Below is a small trained network, with its code and all its weights. Each question gives an input and a target symbol and asks what happens when units are switched off, that is, made to give their printed mean instead of their output.

import numpy as np


def w(rows, s, z=0):
    codes = np.array(rows[::2]) - 128.0
    scale = np.full(codes.shape[1], s)
    scale[-1] = z or s
    return codes * scale


def f(y):
    return np.maximum(y, 0)


def softmax(a):
    e = np.exp(a - a.max(-1, keepdims=True))
    return e / e.sum(-1, keepdims=True)


def log_softmax(a):
    a = a - a.max(-1, keepdims=True)
    return a - np.log(np.exp(a).sum(-1, keepdims=True))


def net(x, mask):
    ids = ['ΔΘΞΩαβεζηλμπτφψ'.index(c) for c in x.split()]
    T = len(ids)
    res = E[ids] + P[:T]
    u = 0
    for l in range(2):
        r = res
        for j in range(2):
            rows = slice(2 * j, 2 * j + 2)
            q, k, v = (r @ M[l][rows].T for M in (Q, K, V))
            z = softmax(np.where(np.tri(T) > 0, q @ k.T / 2**0.5, -1e9)) @ v
            o = O[l][rows]
            res = res + np.where(mask[u + j], z, o[:, -1]) @ o[:, :-1]
        u += 2
        y = f(res @ A[l][:, :-1].T + A[l][:, -1])
        res = res + np.where(mask[u : u + 8], y, B[l][:, -1]) @ B[l][:, :-1]
        u += 8
    return log_softmax(res[-1] @ U[:, :-1].T + U[:, -1])


Q, K, V, O, A, B = {}, {}, {}, {}, {}, {}
E = w([
[124,75,112,83,94,32,49,151],'Δ',
[200,128,133,74,161,90,134,220],'Θ',
[185,105,113,190,93,249,75,161],'Ξ',
[115,134,130,14,159,157,87,92],'Ω',
[217,143,140,88,168,75,125,155],'α',
[5,84,137,124,108,111,116,121],'β',
[111,154,124,235,169,71,118,66],'ε',
[43,151,152,158,187,168,169,148],'ζ',
[170,107,112,237,69,123,112,228],'η',
[74,133,239,118,107,159,173,92],'λ',
[115,132,96,68,156,98,69,182],'μ',
[129,127,149,54,113,31,89,88],'π',
[75,12,232,85,70,106,181,107],'τ',
[222,115,186,98,65,254,110,142],'φ',
[127,190,202,179,192,166,197,109],'ψ',
],0.018)
P = w([
[142,147,241,125,185,128,34,123],'0',
[182,116,77,119,80,144,148,140],'1',
[141,12,131,142,161,186,99,185],'2',
[193,251,123,121,114,72,124,75],'3',
[159,106,81,169,189,196,125,86],'4',
[216,208,176,142,133,75,113,183],'5',
],0.013)
Q[0] = w([
[105,142,101,152,118,130,121,67],'L0H0',
[118,165,172,139,106,46,142,193],'L0H0',
[164,73,118,201,76,209,118,155],'L0H1',
[160,153,192,116,135,88,40,245],'L0H1',
],0.011)
K[0] = w([
[109,83,95,147,157,129,174,139],'L0H0',
[106,248,90,126,41,50,196,160],'L0H0',
[122,69,255,168,227,128,12,160],'L0H1',
[128,237,154,122,85,91,104,105],'L0H1',
],0.0096)
V[0] = w([
[20,119,123,120,202,222,161,193],'L0H0',
[227,75,142,45,170,121,146,105],'L0H0',
[17,210,52,142,108,80,96,192],'L0H1',
[79,254,61,173,188,204,94,226],'L0H1',
],0.0058)
O[0] = w([
[217,138,158,148,93,42,124,124,54],'L0H0',
[140,171,123,188,114,46,82,119,229],'L0H0',
[198,2,144,202,188,124,102,52,13],'L0H1',
[167,96,222,141,52,47,194,110,5],'L0H1',
],0.011,0.0013)
A[0] = w([
[55,144,117,94,46,41,101,30,219],'L0N0',
[76,86,63,206,100,101,192,169,5],'L0N1',
[214,163,88,126,185,82,209,216,121],'L0N2',
[255,161,165,146,196,188,63,106,250],'L0N3',
[186,175,148,166,54,141,127,156,173],'L0N4',
[16,89,149,129,90,119,129,100,109],'L0N5',
[40,129,128,186,108,86,214,113,205],'L0N6',
[59,61,149,186,218,152,238,7,174],'L0N7',
],0.0084,0.0029)
B[0] = w([
[184,47,151,99,249,146,159,116,188],'L0N0',
[146,140,116,109,71,196,99,163,148],'L0N1',
[86,56,110,92,137,134,108,52,183],'L0N2',
[57,140,126,100,67,115,157,198,254],'L0N3',
[177,54,140,191,216,202,82,152,201],'L0N4',
[168,179,128,198,201,198,131,105,172],'L0N5',
[234,214,211,191,219,125,125,128,167],'L0N6',
[201,102,255,60,58,189,41,96,195],'L0N7',
],0.0087,0.0099)
Q[1] = w([
[202,107,83,197,80,196,147,228],'L1H0',
[112,106,122,146,130,145,76,165],'L1H0',
[86,120,156,90,171,89,70,170],'L1H1',
[207,112,85,181,90,190,121,254],'L1H1',
],0.0089)
K[1] = w([
[34,109,244,150,174,130,17,217],'L1H0',
[99,100,125,120,181,61,103,98],'L1H0',
[157,115,97,84,158,75,122,85],'L1H1',
[81,136,214,126,221,102,61,254],'L1H1',
],0.0071)
V[1] = w([
[141,101,119,43,197,145,146,75],'L1H0',
[114,48,85,177,171,89,84,179],'L1H0',
[94,103,141,197,165,184,149,143],'L1H1',
[207,110,122,87,136,137,3,128],'L1H1',
],0.012)
O[1] = w([
[57,75,55,170,98,148,137,144,176],'L1H0',
[247,169,59,121,66,137,180,138,148],'L1H0',
[111,116,129,53,95,156,226,44,149],'L1H1',
[134,169,132,113,99,116,99,70,253],'L1H1',
],0.012,0.022)
A[1] = w([
[176,118,139,57,96,60,136,96,253],'L1N0',
[138,109,182,193,249,221,159,255,156],'L1N1',
[71,127,21,53,97,104,97,154,178],'L1N2',
[156,135,124,58,144,169,61,133,204],'L1N3',
[142,117,157,57,236,205,77,78,203],'L1N4',
[114,101,150,162,79,163,36,83,94],'L1N5',
[108,114,193,146,211,22,170,60,91],'L1N6',
[69,35,56,52,133,56,111,157,124],'L1N7',
],0.0081,0.0044)
B[1] = w([
[20,78,97,162,192,110,171,123,208],'L1N0',
[117,206,71,171,119,77,119,2,169],'L1N1',
[242,3,169,180,146,43,165,127,229],'L1N2',
[31,102,128,69,142,105,143,147,223],'L1N3',
[123,154,168,147,43,52,60,185,251],'L1N4',
[155,117,96,142,248,215,125,211,236],'L1N5',
[95,187,116,126,64,181,216,242,164],'L1N6',
[164,231,87,65,111,139,124,126,179],'L1N7',
],0.0077,0.018)
U = w([
[141,181,44,17,138,209,106,141,143],'Δ',
[191,157,130,133,133,150,108,115,177],'Θ',
[150,161,119,83,223,168,205,157,184],'Ξ',
[90,132,104,173,226,139,153,134,134],'Ω',
[122,127,118,136,103,104,76,51,164],'α',
[63,67,131,68,228,192,116,71,163],'β',
[146,128,126,50,124,159,76,173,34],'ε',
[125,35,162,206,146,75,173,183,125],'ζ',
[176,85,189,50,83,128,91,60,63],'η',
[17,127,41,116,111,133,136,118,78],'λ',
[193,72,214,162,204,126,99,82,126],'μ',
[91,75,101,166,129,207,167,131,124],'π',
[63,83,58,71,192,51,146,174,253],'τ',
[101,203,38,64,135,140,115,157,71],'φ',
[105,128,84,174,2,133,141,144,38],'ψ',
],0.0066,0.0048)

Each question gives the input, a string of symbols that net reads in full, and the target symbol t.
The units are the heads (2 rows each of Q, K, V and O) and the neurons (one row each of A and B). Each row of codes is followed by its name. A weight is (code - 128) times the scale printed after its matrix; where a second scale follows, it is the last column's (O, A, B and U).
mask holds one flag per unit, layer by layer, with each layer's heads first. A switched-off unit (its flag False) gives its mean, the last column of its rows in O or B, instead of its output. The means were averaged over made-up inputs and are rounded, as every weight is.
A unit's drop is (log p(t) with every unit on - log p(t) with that unit switched off) / (log p(t) with every unit on - log p(t) with every unit switched off).
The circuit of an input: a set's keep is (log p(t) with only the set's units on - log p(t) with every unit switched off) / (log p(t) with every unit on - log p(t) with every unit switched off). Starting from the 12 units with the biggest drops (on a tie, the unit counted first), units are removed one at a time, each time the one whose removal leaves the highest keep (on an exact tie, the one counted first), for as long as the keep stays at least 0.8.
units of the circuit, in order: the units of the circuit, biggest drop first
most important unit: the unit with the biggest drop
k most important neurons: the k neurons with the biggest drops, biggest first
top k neurons in layer l: the k neurons of layer l with the biggest drops, biggest first
which heads matter: for each layer, one digit per head in row order, 1 if its drop is at least 0.15 and else 0, layers parted by /
input β ψ λ Ω, target τ: which heads matter -> 00 / 00
input μ μ Ξ, target Θ: most important unit -> L0N4
input Ξ Ξ ψ β, target Ξ: 2 most important neurons -> [L0N4 L1N6]
input φ ε η λ, target ε: top 4 neurons in layer 0 -> [L0N7 L0N6 L0N3 L0N4]
input Ω Ξ λ φ β Ξ, target Ω: 4 most important neurons -> [L0N4 L0N0 L1N5 L1N1]
input Δ ζ ζ Ω η, target ψ: units of the circuit, in order -> [L1H0 L0N0]
input Ξ ζ Ξ β, target ζ: units of the circuit, in order -> [L0H1 L1N6 L0N0]
input ζ β ε β Θ, target τ: which heads matter -> 10 / 00
input β ψ Θ Ξ, target π: units of the circuit, in order -> [L0N4 L1N4 L1H0 L0N0]
input ζ μ Ξ β, target μ: units of the circuit, in order -> [L0H1 L0N0]
input α Δ η β η, target φ: top 2 neurons in layer 1 -> [L1N2 L1N1]
input β λ ζ, target β: which heads matter -> 01 / 01
input ψ Ξ β, target ψ: which heads matter -> 01 / 11
input Θ α Ξ Ω Ξ, target Δ: most important unit -> L1N2
input λ ψ β λ ζ, target β: units of the circuit, in order -> [L0N7 L1H0]
input ζ Δ ζ, target ζ: which heads matter -> 11 / 10
input Ξ ε Ξ, target η: units of the circuit, in order -> [L1H0 L1H1]
input ε λ Ξ μ ε, target Ξ: units of the circuit, in order -> [L0H1 L0N6 L1H1]
input μ Θ β π Ξ, target Θ: which heads matter -> 11 / 11
input β φ Ξ ζ, target φ: which heads matter -> 01 / 10
input η φ Δ μ Ξ, target Ξ: most important unit -> L1H0
